Below are the code and all the weights of a small trained network. Each question names an input and a class and asks about switching units off, where a switched-off unit gives its printed mean instead of its output.

import numpy as np


def w(rows, s, z=0):
    codes = np.array(rows[::2]) - 128.0
    scale = np.full(codes.shape[1], s)
    scale[-1] = z or s
    return codes * scale


def f(y):
    return np.maximum(y, 0)


def log_softmax(a):
    a = a - a.max(-1, keepdims=True)
    return a - np.log(np.exp(a).sum(-1, keepdims=True))


def net(x, mask):
    res = np.array(x, float).reshape(1, 6) / 4 @ E
    y = f(res @ A[0][:, :-1].T + A[0][:, -1])
    res = res + np.where(mask, y, B[0][:, -1]) @ B[0][:, :-1]
    return log_softmax(res[-1] @ U[:, :-1].T + U[:, -1])


A, B = {}, {}
E = w([
[161,144,159,207,75,110,43,15,126,204],'x0',
[186,185,148,182,37,69,211,179,221,180],'x1',
[116,56,54,145,93,171,71,89,254,133],'x2',
[133,50,44,200,98,210,99,186,115,165],'x3',
[146,194,99,191,175,192,135,142,45,147],'x4',
[247,104,64,83,139,156,64,179,180,197],'x5',
],0.0084)
A[0] = w([
[127,174,137,66,181,142,101,92,98,95,108],'N0',
[60,107,146,142,120,118,165,169,86,111,36],'N1',
[98,83,180,44,136,91,65,105,59,111,165],'N2',
[143,97,115,76,129,120,107,160,169,126,129],'N3',
[103,87,171,88,126,100,84,116,80,122,109],'N4',
[102,151,132,166,129,120,141,108,102,142,71],'N5',
[119,86,87,63,133,136,120,158,181,122,124],'N6',
[60,123,153,64,126,77,219,157,183,70,164],'N7',
[148,150,127,120,124,116,172,143,105,124,118],'N8',
[135,94,112,158,119,108,159,131,136,144,123],'N9',
[120,85,111,112,135,125,134,158,157,102,49],'N10',
[124,153,171,146,116,109,121,96,126,144,141],'N11',
[148,134,109,95,156,127,133,84,129,123,88],'N12',
[143,101,110,84,129,119,116,148,163,122,102],'N13',
[92,151,118,158,135,133,111,49,158,121,18],'N14',
[97,107,134,149,110,138,130,163,147,156,82],'N15',
[113,111,154,49,142,89,137,145,152,90,168],'N16',
[248,147,135,77,126,91,60,113,180,164,157],'N17',
[121,125,100,104,104,104,127,100,124,111,3],'N18',
[129,138,106,144,144,147,134,130,188,106,80],'N19',
[114,66,33,65,157,206,88,198,147,99,166],'N20',
[181,134,126,100,136,111,96,109,152,166,142],'N21',
[125,187,126,46,194,151,117,75,101,78,164],'N22',
[155,122,122,92,118,122,146,194,98,142,139],'N23',
[143,111,124,139,117,132,107,118,143,154,28],'N24',
[145,132,99,127,141,155,135,138,91,144,112],'N25',
[94,145,133,123,138,143,142,106,97,116,9],'N26',
[86,133,146,70,137,98,192,155,168,73,106],'N27',
[127,96,77,89,132,182,109,165,135,108,163],'N28',
[189,103,139,89,132,99,164,245,80,147,133],'N29',
[138,135,139,200,138,148,99,88,91,150,64],'N30',
[99,101,121,170,106,144,154,138,118,133,174],'N31',
[110,145,143,162,129,111,130,124,136,117,125],'N32',
],0.013,0.0036)
B[0] = w([
[75,140,126,84,104,123,124,190,106,122,194],'N0',
[185,134,157,150,132,123,130,107,181,144,179],'N1',
[54,126,98,86,117,114,117,151,88,97,214],'N2',
[98,130,118,111,96,141,125,86,153,122,179],'N3',
[92,149,63,126,137,140,139,127,136,132,177],'N4',
[117,115,123,98,99,121,148,105,147,128,157],'N5',
[94,110,97,126,107,115,141,98,149,126,194],'N6',
[144,143,226,59,44,130,162,145,141,134,247],'N7',
[166,100,149,125,141,132,105,124,114,135,168],'N8',
[113,145,122,111,127,132,136,141,120,133,155],'N9',
[110,142,124,124,114,140,123,103,153,124,160],'N10',
[145,119,128,123,106,151,136,103,191,119,170],'N11',
[127,140,136,109,115,129,128,154,126,136,148],'N12',
[118,130,118,111,116,118,140,75,136,108,168],'N13',
[146,144,138,131,147,116,139,183,91,144,169],'N14',
[107,132,135,107,136,147,141,119,96,107,154],'N15',
[82,141,118,100,79,145,138,127,130,132,200],'N16',
[210,109,174,175,111,133,152,66,190,143,217],'N17',
[131,132,115,144,110,144,151,134,142,126,137],'N18',
[112,116,131,127,107,109,105,120,108,119,157],'N19',
[124,104,4,190,175,131,117,53,113,140,251],'N20',
[159,122,155,157,119,145,168,107,160,140,174],'N21',
[62,141,132,75,116,113,115,187,64,110,216],'N22',
[158,132,175,157,150,120,95,148,116,148,176],'N23',
[138,121,128,122,155,118,135,83,141,107,153],'N24',
[157,115,147,133,143,117,127,151,124,132,158],'N25',
[144,105,107,117,105,145,116,108,152,156,156],'N26',
[91,130,170,70,60,106,151,119,134,108,215],'N27',
[136,123,45,147,153,142,101,125,148,138,198],'N28',
[189,140,200,161,167,129,132,174,117,126,209],'N29',
[86,130,121,98,105,117,140,125,148,101,173],'N30',
[123,140,125,102,171,112,92,143,100,131,168],'N31',
[136,103,138,124,92,144,124,106,128,127,155],'N32',
],0.019,0.017)
U = w([
[33,125,87,25,52,110,135,114,158,72,201],'0',
[191,73,81,170,135,155,121,52,218,154,188],'1',
[172,177,215,57,98,96,145,227,134,117,2],'2',
[97,93,2,159,221,155,39,165,74,118,55],'3',
],0.0062,0.00069)

Each question gives the input, the list of numbers given to net, and the class t.
The units are the neurons (one row each of A and B). Each row of codes is followed by its name. A weight is (code - 128) times the scale printed after its matrix; where a second scale follows, it is the last column's (A, B and U).
mask holds one flag per neuron, in row order. A switched-off neuron (its flag False) gives its mean, the last column of its row in B, instead of its output. The means were averaged over made-up inputs and are rounded, as every weight is.
A unit's drop is (log p(t) with every unit on - log p(t) with that unit switched off) / (log p(t) with every unit on - log p(t) with every unit switched off).
most important unit: the unit with the biggest drop
k most important neurons: the k neurons with the biggest drops, biggest first
drop of u: that unit's drop, to one decimal
input [-8,8,3,-6,-3,6], class 2: most important unit	N29
input [0,5,-3,-5,-8,8], class 2: 4 most important neurons	(N20; N7; N29; N28)
input [-6,6,-3,-1,-3,8], class 1: 2 most important neurons	(N17; N22)
input [5,-3,-4,7,8,0], class 3: 2 most important neurons	(N7; N27)
input [-3,2,3,-5,3,-4], class 2: 2 most important neurons	(N20; N7)
input [4,7,-5,-4,5,-7], class 2: 2 most important neurons	(N20; N2)
input [-7,4,-1,-1,-6,2], class 2: 2 most important neurons	(N29; N7)
input [5,3,-4,4,8,7], class 1: 2 most important neurons	(N7; N17)
input [6,6,-8,7,-7,0], class 1: 2 most important neurons	(N7; N22)
input [-1,2,-7,1,-7,6], class 2: 2 most important neurons	(N20; N29)
input [-4,8,7,-2,5,-3], class 2: 2 most important neurons	(N20; N2)
input [-7,0,3,-6,4,-4], class 2: 2 most important neurons	(N7; N20)
input [1,5,-2,0,-5,0], class 2: drop of N20	0.3
input [-5,7,7,4,4,-1], class 3: most important unit	N17
input [-3,1,-7,5,6,3], class 3: drop of N7	1.0
input [-7,2,-8,7,2,2], class 3: drop of N20	0.9
